Below is a small trained network, with its code and all its weights. Each question gives an input and a class and asks what happens when units are switched off, that is, made to give their printed mean instead of their output.

import numpy as np


def w(rows, s, z=0):
    codes = np.array(rows[::2]) - 128.0
    scale = np.full(codes.shape[1], s)
    scale[-1] = z or s
    return codes * scale


def f(y):
    return y / 2 * (1 + np.tanh(0.7978845608 * (y + 0.044715 * y**3)))


def log_softmax(a):
    a = a - a.max(-1, keepdims=True)
    return a - np.log(np.exp(a).sum(-1, keepdims=True))


def net(x, mask):
    res = np.array(x, float).reshape(1, 8) / 4 @ E
    y = f(res @ A[0][:, :-1].T + A[0][:, -1])
    res = res + np.where(mask, y, B[0][:, -1]) @ B[0][:, :-1]
    return log_softmax(res[-1] @ U[:, :-1].T + U[:, -1])


A, B = {}, {}
E = w([
[118,116,127],'x0',
[248,122,76],'x1',
[98,97,114],'x2',
[98,91,113],'x3',
[128,128,126],'x4',
[92,179,2],'x5',
[119,121,126],'x6',
[113,113,123],'x7',
],0.0083)
A[0] = w([
[59,166,116,90],'n0',
[184,121,84,30],'n1',
[116,132,150,3],'n2',
[85,164,3,76],'n3',
[142,49,202,59],'n4',
[50,204,184,200],'n5',
[185,17,203,152],'n6',
[214,92,91,96],'n7',
[93,201,75,12],'n8',
],0.013,0.0047)
B[0] = w([
[189,98,164,179],'n0',
[252,129,76,163],'n1',
[224,140,204,113],'n2',
[198,251,154,254],'n3',
[217,218,190,200],'n4',
[216,6,62,242],'n5',
[48,183,171,253],'n6',
[176,15,72,209],'n7',
[255,188,191,171],'n8',
],0.0079,0.0074)
U = w([
[158,189,235,34],'0',
[138,91,170,253],'1',
[195,1,169,36],'2',
[137,103,175,172],'3',
],0.0084,0.0049)

Each question gives the input, the list of numbers given to net, and the class t.
The units are the neurons (one row each of A and B). Each row of codes is followed by its name. A weight is (code - 128) times the scale printed after its matrix; where a second scale follows, it is the last column's (A, B and U).
mask holds one flag per neuron, in row order. A switched-off neuron (its flag False) gives its mean, the last column of its row in B, instead of its output. The means were averaged over made-up inputs and are rounded, as every weight is.
A unit's drop is (log p(t) with every unit on - log p(t) with that unit switched off) / (log p(t) with every unit on - log p(t) with every unit switched off).
The circuit of an input: a set's keep is (log p(t) with only the set's units on - log p(t) with every unit switched off) / (log p(t) with every unit on - log p(t) with every unit switched off). Starting from all 9 units, units are removed one at a time, each time the one whose removal leaves the highest keep (on an exact tie, the one counted first), for as long as the keep stays at least 0.8.
circuit, biggest first: the units of the circuit, biggest drop first
unit that matters most: the unit with the biggest drop
top k neurons: the k neurons with the biggest drops, biggest first
drop when u is switched off: that unit's drop, to one decimal
input [0,6,3,7,-3,8,-3,5], class 0: top neuron -> n3
input [4,-7,7,7,6,0,-5,-5], class 2: circuit, biggest first -> n5, n6
input [8,6,-4,3,-4,8,5,-6], class 0: top 2 neurons -> n3, n5
input [1,-4,4,3,3,6,8,1], class 0: top 3 neurons -> n3, n8, n7
input [-3,-6,-3,3,5,0,-5,1], class 2: top 3 neurons -> n5, n6, n3
input [-2,0,-5,-3,2,8,2,-5], class 0: top 2 neurons -> n3, n8
input [-1,-8,5,8,8,6,-1,7], class 2: top 3 neurons -> n5, n0, n6
input [-3,4,4,7,7,-8,-5,0], class 0: top 2 neurons -> n4, n6
input [6,-8,-6,-7,4,-5,8,-7], class 2: top 2 neurons -> n5, n3
input [-5,8,-8,-4,2,4,4,0], class 2: top 3 neurons -> n7, n1, n6
input [4,-7,4,1,0,-4,1,4], class 2: top 3 neurons -> n5, n3, n0
input [3,-7,6,8,4,-7,4,7], class 0: top 3 neurons -> n4, n6, n7
input [4,0,4,-2,2,-7,0,5], class 0: top 2 neurons -> n4, n6
input [7,-2,5,3,-8,-8,4,8], class 0: unit that matters most -> n4
input [4,-4,-2,1,1,8,1,5], class 0: top 3 neurons -> n3, n8, n7
input [-4,0,4,-8,-8,7,4,-5], class 0: top 2 neurons -> n3, n8
input [-5,-8,-8,-6,8,-3,6,5], class 2: drop when n5 is switched off -> 0.7
input [-7,1,3,-5,8,8,-4,1], class 0: drop when n5 is switched off -> 0.0
input [-2,-6,-5,-5,0,-1,2,1], class 2: drop when n6 is switched off -> 0.1
input [3,-7,1,4,-1,6,2,-5], class 2: drop when n4 is switched off -> 0.2
